Every row comes from one small tree of marks. The marks that hang from a mark follow it in brackets, in the order of their numbers. Every link used is in the known rows. Which tree was each row made from?
Known rows
z_573{z_55{z_939{z_876}} z_602{z_47}}: [ -70  208  150  131 -114  -36 -106   33   83  -24   34 -298 -302  156
  173 -266    6 -281   -4 -252 -147 -120 -184 -228  -54  650  162   79
 -177 -171  196 -176  480  362  -36   99  420 -127 -490  112  294 -190
   -5   -6 -124  -68  181 -120 -282 -317  356]
z_826{z_929{z_55{z_876{z_25}} z_280} z_939}: [ -83   78   42 -104  -14   93  504   39  100  -69 -313 -150 -368  357
  335 -418 -207   42 -205 -121  286   83 -185  143  416  -42  -21    9
  203  103  276  512  287   22  559  -50  297 -310  252 -151  -46 -330
  -10  139  304 -165  457   44 -184 -123  283]
z_55{z_876{z_602 z_939{z_121 z_573{z_47}}}}: [-142  306  333  303 -238 -108   84  152  213  118 -180  -56 -323  243
  493 -152 -167 -386  399 -172  -19 -107 -383  -77  -96  543  -74  -35
   53 -212  270 -209  627  702   61  115  495 -281 -332   94  162    5
 -276  143  -92 -232 -185 -207 -179 -221   94]
z_826{z_929{z_47 z_280} z_939{z_55{z_876}}}: [-124   80  206  -70 -167  104  385   33  -76 -191 -331 -125 -116  327
  368 -341 -130  130   33  -50  300  -29 -430  195  324   44  155  194
  102  120  336  334   54   11  577   29  218 -203  294 -135  -87 -246
  292  176  219 -107  430  -38 -194 -269  224]
z_47{z_25{z_55{z_939}} z_602 z_949}: [-226  -69   21   24 -245  101 -390   37   81 -105  258  214 -126 -207
 -282 -234  152 -105  -91 -102 -411  100   38   59 -120  413  -56  344
  126 -131  195  -43  -44  304 -236   41  332 -176 -195  -97  239 -166
 -173  -77  177  -50 -131  113 -189 -259   61]
z_573{z_55{z_876 z_939} z_602{z_47{z_25{z_476}}}}: [-140  187   73  194 -117  -27 -284  168  219  -57   -3 -122 -353  155
  -46 -325   80 -316 -140 -433 -294 -218   -1 -226 -170  747  -79  234
  -44 -241  149 -113  439  515 -284   83  353 -214 -544  137  390 -159
 -219 -242 -149 -122   65   -9 -400 -203  277]
z_444{z_826{z_929{z_47{z_602} z_55{z_876}}}}: [-214  -53  -79 -358  -50  122  113    7 -121  -59  -79   21 -190   67
   50 -369   91   74 -272    5  195 -183 -171  -24   99  132   -1  373
  165  123  335  175  -98   24  470  -40  139 -161  288 -249   80 -223
   90 -113  341   15  452  -74  -74 -160   87]
z_444{z_826{z_929 z_939{z_121 z_876}}}: [ -89 -147  371  -29 -183  108  271 -185 -229   62  -96 -128  -68  204
  363 -235 -214  114   49   86  452  122 -404 -106   25  -72   81   13
   17  231  100  234  321   65  526  186  160 -258  178  -42  -49  -13
   16   65  203 -103  441 -185 -452  -89  125]
z_939{z_55 z_573{z_47{z_25{z_476{z_826}} z_949}}}: [   1 -222  128  255 -310  -23 -236  357   17  137   94  -45  217  145
   59  -58  -44  -57  243  -32 -321 -165 -260    9 -152  478  139  401
  171 -122  259 -112   25  394    9  -50  130   21 -138 -116   90 -136
  -98  -21 -140   69 -112 -150 -251 -376  146]
z_949{z_268{z_25{z_55} z_47 z_121} z_826}: [ 201 -551 -275  -33 -289  146 -280  417   39  181  257  358  125 -362
 -323  -96  429 -214 -285   15 -665  198  443  104  144  203   67  162
  327 -262 -117  176 -178  -14  -47 -113   43 -270   27 -155 -291 -115
 -309 -472  262  128  219  100 -291 -438  -31]
z_939{z_55 z_573{z_602}}: [  -7   -9  254  238 -360   13   22  193  -38    4   78 -159 -126  116
  309 -130  -83 -131  254  -89  -23  -69 -400 -132  -20  435  222  238
    7 -149  183   21  292  327  224   42  243  -41 -100  -54   26 -223
   45   31 -203  100  125 -253 -206 -366  227]
z_939{z_573{z_47} z_876{z_55}}: [  41   82  297  335 -348  -24  -84  207   -8   98    8 -207  -93  181
  309  -89  -93 -280  310  -41 -125  -97 -448  -10  -99  539  170   47
   12 -138  157 -134  499  412   82   38  270  -69 -175  -78   42 -175
   30   84 -105   38  -65 -179  -96 -297  259]
z_55{z_876{z_25{z_476}}}: [   8  -40   82  143 -126  -99  -20  170   94   76 -230  -65 -364  123
   45 -117   -1 -239 -227 -296 -338   11   37  -46    3  297 -175 -164
  208  -26   -3   27  416  356 -104   71  140 -297 -114   53   29   61
 -233 -262  -37 -156  -86  -52 -213 -141   33]
z_47{z_949{z_826{z_929 z_939{z_55 z_573 z_876}}}}: [  67  -19  396   59 -389  120   19   10 -165   12  196 -233   87  220
  462 -109  -91  -29  207  -53  126    3 -338   66  195   38  383  161
   93  -54   81  427  216  241  477  -26  267 -118  187 -101 -133 -274
  107  -32  118   83  320   -9 -463 -186   12]
z_949{z_826{z_939{z_121 z_573{z_602} z_876{z_55}}}}: [  15   92  505  374 -380   54   99   -9   24  -52    9 -182 -103  318
  552 -122 -191 -185  258 -227  149  140 -503 -147   51  416  199  -48
  -47 -114   57  193  561  455  370  161  336 -234  -43   90  -16 -169
  -98  142   -4 -159  250  -64 -305 -161  156]
z_268{z_25{z_602 z_876{z_939}} z_47 z_121}: [ -67 -113 -318   34 -195   61 -211  291  307  362   52  229 -450 -270
 -308  -51  272 -259   34   75 -604   94  237   73   48  226  -94   -8
  242 -214  -48  -45  171  214 -479   10  282 -130 -301 -192 -124 -245
 -233 -416  239  101  -85   47 -329 -467  -19]
z_573{z_47{z_602 z_949} z_55{z_939{z_876}}}: [-141   52  134  -19 -179    4 -292   -6   32  -17  184 -129  -47  -88
   97 -313    7 -233   20  -35 -276 -180 -230  -58 -135  646  138  314
  -75 -226  253 -184  124  485    1  -27  468 -119 -440   63  281 -174
  -79   29   35   -1   35  -12 -232 -339  228]
z_929{z_55{z_939{z_121 z_573}}}: [-240   28  368  149 -100   36  245 -105   45  -33 -174  -68 -213  181
  282 -318 -153  -75  292    6    8  -61 -276   62  172  273 -157  152
   73 -229  308  115  177  428  362   21  436  -97   37    9   19   10
 -187  140   53 -185  131 -264 -191 -280   82]
z_602{z_47{z_25{z_476{z_55}}}}: [ -68 -233  -93  102  -62   15 -226  317  255  145  -66  -13  -98   63
 -280 -143   88  -30 -126 -198 -369  -46   59  -27  -53  306 -247  169
  228  -14  187   26  133  145 -232   31   53  -16 -204 -141  125 -121
 -289 -206   88  -23  -57 -122 -157 -142   64]
z_47{z_25{z_55{z_939} z_476 z_876} z_602 z_949}: [-279  -38   -7  160 -162  128 -549   61  173  -91  152  217 -292 -121
 -471 -266  197 -176 -255 -269 -631  -67  126   67 -216  485 -148  213
  220 -148   31  -83   59  466 -559   85  261 -255 -318 -134  274 -120
 -301 -232  129 -112 -312  159 -307 -203   63]
z_939{z_55 z_876{z_25 z_602}}: [ 104   11  156  100 -375 -135   69  248    4  186 -101 -235 -521   93
  513  100 -190 -368   66 -198 -163  170 -281  -14  140  412   -2 -250
   80  -29   92  -31  658  494   84   82  336 -283 -171  -60  -59 -272
   -7  -97 -121  -81  -63  -62  -88 -295  123]
z_826{z_929 z_939{z_876}}: [ -42  -89  223  -31 -252   80  171  -67  -53   -4  -81 -148 -117  181
  237 -187 -119  -28   32   62  160  113 -286   -8  148  -86  157   47
   66  110  116  323  213   44  374  116  171 -161  107  -60 -116 -180
   76  -17  195  -10  312 -129 -286 -152  184]
z_121{z_476{z_55{z_876} z_929}}: [ -98  -29  -40 -138  120  -73  282  116  124  250 -476 -236 -221  114
  124 -137 -128  -63  144   20 -399   -1 -140   91  479  102 -170   59
  153  150  401   80  160   95  339  -41   66  -44 -196 -126   78  -66
 -156  -93  173   -7   68 -172  -75 -357  -68]
z_121{z_476{z_826 z_929{z_55{z_876}}}}: [ -80  -74  -90 -157  177 -117  468   65   63  202 -511 -256 -149  271
  149  -93 -155  -24   79   94 -315   71 -115   46  542   12  -32   80
  122  161  485  142   10   18  509  -92   30  -29  -70 -102   21  -91
  -54    4  149  -71  215 -165  -37 -433   46]
z_939{z_573{z_47{z_949} z_55 z_602} z_876{z_25}}: [  33  113   88  160 -276  -97 -253  149   68  134  168 -308 -126   95
  457 -207 -103 -348   85 -205 -167 -248 -326 -221 -164  814  216  185
  -58 -222  148 -253  450  571   98   21  486 -174 -374  -19  261 -273
  -74   72 -169   78   99  -76 -162 -365  356]
z_25{z_602 z_876{z_55{z_939{z_121}}}}: [-234  210  163  260  -68   65   50  -89  193   33 -127   14 -589  191
   79 -173 -119 -207   22 -284 -182  107 -205   78  -41  399 -171 -111
  101  -77  125 -173  490  430 -269  119  471 -319 -302   47  193  -23
 -257   75   38 -342 -217  -17 -298 -241  162]
z_949{z_268{z_25{z_476} z_47 z_121}}: [ 114 -654 -230   24 -299   46 -217  484  105  238  116  342   69 -357
 -329  -73  358 -193 -173  146 -691  103  386  102  127  258 -152  153
  327 -287 -123  110 -213  128  -90  -22   28 -138    2 -159 -338  -19
 -332 -604  134  160  165  -16 -348 -427  -52]
z_929{z_47{z_949} z_476{z_121}}: [-356 -190 -133 -311  -20  -88 -108  -64  -91   39 -148   23  232   20
   44 -163  191   21 -220  -35  -80 -130  -61  273  168  105   -8  299
   85  139  253 -127 -444    3  390   71  301  -39  130 -216   51  154
  144   80  148   37  158  -67  -78 -309  127]
z_949{z_268{z_47} z_826}: [ 127 -444  -94 -128 -211  123  -74  286  -47   53  190  234  152 -223
 -115  -95  318 -111 -367  -51 -418  270  254   -2   30  192  147  193
  220 -168   30  184 -117  -45  238 -121   49 -239   35    2 -229   43
 -307 -216  183  -27  264    4 -302 -228   -4]
z_573{z_55 z_602{z_47{z_949}}}: [ -20  -20  -84   71  -13  -37 -255   22  125   42  289 -208   37   41
  -21 -184   92  -79 -225 -268 -142  -97   23 -260 -212  505  182  231
  -40 -121  124 -180  100  100 -105   25  302  -75 -345   45  284 -115
 -103   34  -69   55  201   -6 -299 -289  285]
z_280{z_268{z_25} z_444}: [  54 -247  -85 -118 -222  103  129  183 -255 -199 -122  157  199  -68
  -76 -120   39   58  -64  176 -145  316  -64  -21  -88  -37  -14  439
  270    1  230  -25 -195  -67  191  135  -52 -226  169 -150   12  108
   11  125   69   -4  242 -300 -107 -268  113]
z_268{z_47{z_25{z_876} z_602} z_121}: [-191 -348 -373 -104 -263   61 -389  392  205  291  155  297 -124 -487
 -281  -75  265 -180 -112   98 -504  166  128  -39  -70  261 -105  303
  212 -199   26  150 -103  187 -232   96  176 -135 -199 -116  -61 -383
 -229 -300  183  172  -47   58 -247 -317   64]
z_47{z_25 z_602 z_949{z_268{z_121}}}: [-150 -457 -324 -154 -275  -26 -329  296  118   69  401  378  202 -517
 -196 -113  353 -140 -256   82 -463  147  280   18   46  268 -170  447
  234 -243  107  212 -448  258   36   33  236 -195  -87 -117  -11 -187
 -299 -250  186  199   43   74 -186 -263  -69]
z_602{z_47{z_25{z_476{z_121}}}}: [-189 -285  -79   76 -147  -75 -332  256  136  137  -70   52   67   53
 -124  -56  132  -63 -170 -198 -258   70   33   33 -123  219 -133  169
  184    1  125  -28   13  139 -218  146  131  -21 -238  -64  126   10
 -204 -230 -143  -42  -99 -131 -281 -110  162]
z_280{z_444 z_826{z_929} z_939{z_573{z_55}}}: [ 159  -21  252    6  -77  259  290  -28 -320  -52   32 -105  218  266
  270 -450 -235  214   30   51  559   69 -492 -136   80  -61  117  488
  -15  112  385  315  135 -124  567   67  -72 -289  210 -196   19 -246
  104  293   21    7  721 -327 -385  -12  349]
z_826{z_929{z_476{z_55}} z_939{z_876}}: [-156  -81  135 -184 -105  116  278   14   -1   91 -224 -211 -178  285
  179 -325 -144  -24   23   53  203  -93 -345  155  417  -66    3  146
   52  237  255  334  157   39  595   34  220 -133  131 -275  -60 -272
  119   72  355   44  416 -114 -202 -181  251]
z_121{z_476{z_55 z_826 z_929{z_280{z_268}}}}: [-103 -272 -139 -226  194    5  552  335  -77  112 -713  -90  146  241
   68 -211 -220  290   47  204 -294  279 -188  141  585 -122  -27  287
  194  411  696  -56 -165 -253  698  106 -189  -82   -2 -302   82  104
   39  261   88 -136  214 -356   70 -428  164]
z_602{z_47{z_25{z_476}}}: [ -24 -252  -62  170 -187  -29 -278  266  154   79   12   59    9   50
 -257  -53  130  -65 -190 -198 -293   54   88 -112 -239  297 -107  145
  158  -42   95   37  121  147 -277   96   53  -86 -186  -47  113  -37
 -204 -243  -46  -59  -47 -108 -269 -130   97]
z_121{z_476{z_826 z_929{z_47{z_602 z_949}}}}: [-148 -332 -273 -257   12  -79   70   91   18  142 -299   51  247   13
  -48   25   37  163   26  163 -461  164 -114   70  321  129   64  325
  152  248  567  -86 -467  -95  364   45   -8   59   10 -191  109  -23
   36    3  173  -53  113  -77   34 -465  -54]
z_826{z_929{z_280{z_444 z_939}}}: [  97  -17   69  -48   31  178  427   76 -177 -158 -147   37  204  203
   82 -436 -173  278 -198   20  414  258 -335   12  203 -249  150  236
   76  239  379  406  -21 -306  524   66  -34 -306  270 -204  -36 -166
   72  336  176 -125  582 -224 -234 -108  324]
z_268{z_47{z_25{z_55 z_476} z_602 z_949} z_121}: [ -96 -470 -201   99 -250   37 -689  414  197  241  367  346   59 -414
 -486 -113  327 -124 -238  -37 -695   63  287   20 -134  396 -140  242
  225 -192 -102  -20 -172  259 -452  104   78 -140 -149 -213  -46 -230
 -305 -571  146  153  -63  197 -290 -299  -34]
z_573{z_602{z_47{z_25{z_476}}}}: [ -28 -153 -112  183 -216  -27 -300  314  226   26   87   36  -47   93
 -200 -113  133 -114 -228 -286 -247   -9   29 -260 -304  464   -1  204
   90  -51   98  -32  194  194 -244  133  103 -103 -281  -41  222 -139
 -205 -246 -102  -33   42 -119 -258 -176  211]
z_55{z_876{z_25{z_476{z_121} z_602}} z_939}: [-262  104   31   37  -85 -116  -68  148  186  107 -320   19 -616  196
  190 -196  -22 -306 -200 -389 -337    4   18  244  169  375 -251 -153
  195  -47  122 -146  463  504 -236  123  460 -280 -313   82  178   53
 -305 -318  -92 -298 -222  -33 -257 -114   61]
z_602{z_47{z_25{z_55{z_876 z_939}}}}: [-176  195   47  144 -125   12 -219  129  155  -50  -16  -15 -351   84
 -145 -216  122 -271  -36 -291 -321   -3   49   40 -110  484  -96   83
   88 -156  170  -94  385  319 -345   64  382 -216 -300   43  292 -159
 -121  -36   86 -163 -147   39 -216 -212  133]
z_602{z_47{z_25{z_476} z_949{z_826{z_939{z_55}}}}}: [  52 -285   98  150 -246   70 -332  156   81    1  266  -52  225  122
  -83  -40  119   36 -194 -290 -185   42   54    7 -180  244  102  142
  203  -97  -24  315   85  188 -118  -25  139  -74  -63   -2   24 -167
 -154 -207   89  -21  146  135 -501  -65  -59]
z_55{z_876{z_25 z_939{z_121}}}: [-133  220  287  193  -82 -112  180  -23  144   71 -254  -74 -467  135
  265 -148  -75 -284  105 -227 -174  146 -168 -134   34  290 -276 -245
  131  -42  113  -40  543  525   18  111  369 -364 -224   82   98   95
 -249   11   -4 -282 -106  -63 -256 -199   33]
z_121{z_476{z_929{z_280}}}: [   6 -182  -60  -26   21  -46  365  144  -25  124 -459  -61   91  139
   87 -128 -127  171    0   83 -191  225 -156   59  373   -7   86  109
   50  254  454  172    5 -165  461   25  -66 -105  -86 -182   35   30
   -8   25   17  -85  207 -215 -162 -393  117]
z_602{z_47{z_949{z_826{z_939{z_121{z_476}}}}}}: [ -46 -214   31   14  -23  -23  -36 -170   69  181  -15 -110  345  153
  193  -10  -33   68  -73 -156  -79  249    1  -35  -60   90   71  -51
   88    3  134  259   -3   34  198   68  235 -109  -13  145  122   66
 -203   44  135 -171  238   50 -523 -183 -155]

Write each row's tree
[ -30 -437  -50 -152 -238  145 -114   38    7 -166  348  247  286 -187
  -67 -170  240   14 -397  -64 -206  242  158   70   35  140  130  303
  236 -151   88  396 -316   67  275  -68  207 -221   81   50  -81  -62
 -295   -4  322  -30  278  147 -292  -53  -90] => z_47{z_602 z_949{z_268 z_826{z_939}}}
[  75 -431 -236  -63 -278   30 -136  333   89  321   65  177   18 -350
 -197  -25  209 -105   58  231 -451  161  197   43   99  106   -8  160
  219 -183  -21   92  -97  -31  -27   -4  108  -24   14 -112 -257 -146
 -128 -376  194  211  159  -60 -269 -499   -9] => z_268{z_25 z_47 z_121}
[  -1 -176  -88 -100  -64    5  237   31  -95  257 -290  -78   56  198
  107  -55 -105   43   26   74 -140  219 -144  -75  236 -153  172  150
  110  269  390  160  -41 -185  414   38 -103  -93   48 -108   48  -20
   27  -97  -14  -20  205 -226 -315 -405  167] => z_121{z_476{z_826{z_929}}}
[   8 -211 -119 -217    1   14  -13   24   -9  -67  -73   45  278   33
  -78  -94  203  161 -258  -97 -280   -8   93   39  163    6  168  252
  225  145  260   59 -277 -130  354  -42   27 -107  101 -115  -20  144
  -81  -69  297  -77  198  -70  -34 -236 -106] => z_476{z_929{z_47{z_949{z_826}}}}
[   8 -105  -71 -208  -24  163  187  -37 -394 -116  -92   94  165  107
   56 -274  108  273 -253   24  294    6 -218  -70  -29 -117  160  368
  166  306  332  101  -84 -317  468   84 -185 -225  368 -240   52   53
  110   30  208    6  534 -282 -202 -106  142] => z_280{z_444{z_826{z_929{z_47}}}}
[ -78 -412   82  -92 -217  145 -155   36   87   65  247  203  247 -172
    7 -103   61   93 -123    5 -132  362  -23  -10  -91  159   98  205
  158 -124   43  237 -165   79  193   23  276 -156   88  110 -110  -76
 -312    1  328 -143  275  175 -423 -145 -108] => z_268{z_47{z_602 z_949{z_826{z_939{z_121}}}}}
[ 171 -310 -339   68 -237   75 -245  414  230   77   45  213 -150   43
 -237   40  285 -301 -482 -381 -559  101  416   27  -81  377   -5   -1
  382 -200  -39   78  156  207 -345  -50  135 -345 -216  -63   16  -37
 -460 -326   74 -160  -81   67 -332 -172   -6] => z_949{z_268{z_25{z_476 z_876{z_602{z_47}}}} z_826}
[  44   18  -55  187 -121  -62 -192  175  177  150  237 -100 -158  107
   54   88   48 -171 -129 -308 -192  134   61   23 -108  405   47 -122
  131  -46   84 -211  382  130 -252   64  307 -125 -182  -57  141 -101
 -145    0    5  -66 -117  127 -191 -174   97] => z_876{z_55 z_602{z_47{z_949}}}
[-181 -184   36 -213  -72  153  242 -181   15 -129 -173  -68  -42  248
  136 -354  -28  144 -126   63  244  -99 -226  114  230 -119   21  244
  206   93  282  388 -182 -104  573    2  167  -63  399 -205 -154 -208
  119   23  387  -31  542 -123  -58 -168  187] => z_826{z_929{z_47 z_55} z_939}
[-200 -111  167  248 -152   63 -241  146  218  168  -94  176 -299  -74
 -238 -130  123 -192   28 -111 -503  124  -21 -135 -218  347 -279   -2
  190 -132  -39  -67  259  464 -336  129  157 -250 -310 -103  -24   42
 -386 -264   49 -180 -151   -8 -469 -242   54] => z_268{z_47{z_25{z_476 z_876{z_939{z_121}}}}}
[ -66 -584 -327 -154 -236  -17 -187  387   50  357  106  297  139 -474
  -70  -42  284 -210 -118  215 -616  272  184   49  187  299  -94  196
  159 -215  129  194 -285  127  159   38   90 -111  -88 -107 -166 -192
 -230 -448   59  184  206    8 -309 -430  -68] => z_949{z_268{z_47{z_602} z_121{z_476}}}
[ -21 -190  123  -80  -88  220  370  -32 -248  -50 -116   12   64  203
  118 -385 -102  365 -215   58  500  124 -221   34  119 -204  258  189
   85  324  249  381  151 -350  585   59  -33 -216  282 -163  -42  -45
   89  140  247  -35  553 -147 -409  -72  247] => z_444{z_826{z_929{z_280} z_939}}
[  84 -531 -172   78 -262   -7 -121  324   83  106   33  268   68 -223
 -256 -114  282 -174 -196   55 -546   10  315   65  150  166 -185  144
  313 -211  -56  184 -198  190  -34   14   19 -191  -22 -125 -215   57
 -300 -496   71  128   96 -123 -277 -363  -41] => z_949{z_268{z_25{z_476} z_121}}
[-159 -330 -138 -252 -313  117 -290  -26   46 -159  172  255  295 -184
  -86 -129  222  111 -260  -53 -143  156   12   46  -74  160   72  466
  203  -50  214  336 -416   63  218   17  193 -113  175  -34    9 -178
  -83  -19  420  -29  247  145 -120 -105 -124] => z_929{z_47{z_25 z_602 z_949{z_826{z_939}}}}
[ -28 -129  226    3  -95   59  336  136 -146  -16 -182 -133   83  197
  106 -355 -196   92  -81   -4  307   38 -414  149  249  103   83  119
  -91  149  278  282   55   30  550  -15  223 -195  111 -226  -94 -209
  287  334   65  -52  441 -123 -214 -309  327] => z_929{z_280{z_939{z_55}} z_476}
[ -90  290 -123  100  -14 -142 -143  151  333  161   96  -74 -518  131
   17  -38  133 -293 -163 -388 -346   67  171   -3  -92  473 -134 -224
  159  -94  105 -216  518  397 -480   24  528 -228 -366   -3  286 -118
 -231 -102   87 -190 -209  174 -239 -142  -44] => z_55{z_876{z_25{z_602{z_47{z_949}}} z_939}}
[ -44   65  494  396 -313  -62   79   43  -30   89  -99 -172 -203  178
  411  -20 -195 -222  401  -62  -62  133 -466  -46   61  409  -55  -75
  -18 -119  117  -72  470  502  157  159  314 -170  -67  -26  -32  -28
  -55  118 -119 -123  -56 -161 -190 -287  129] => z_939{z_121 z_573 z_876{z_55}}
[-131  110  179  413 -108   89  -19  210  209   42 -221    3 -580  351
  -57 -167  -70 -167  118 -284 -400 -126 -177  206  167  441  -89  -26
  196  -38  182 -148  591  445 -321   92  262 -171 -345 -159  125  -70
 -257 -192  -66 -239 -262  -91 -242 -154  143] => z_25{z_476{z_929} z_602 z_876{z_55{z_939{z_573}}}}
[ -41  -99 -273 -175  -78   90  169  160 -235 -153 -159  296   58    2
   -7 -241   92  323 -356  -34  200  187 -147   62  -31  171   31  474
   71  219  477   41 -124 -205  235   69  -49 -286  199 -253  142  -73
   23  180  265 -117  408 -169  -24 -153  100] => z_929{z_47{z_25{z_602}} z_280{z_444{z_826}}}
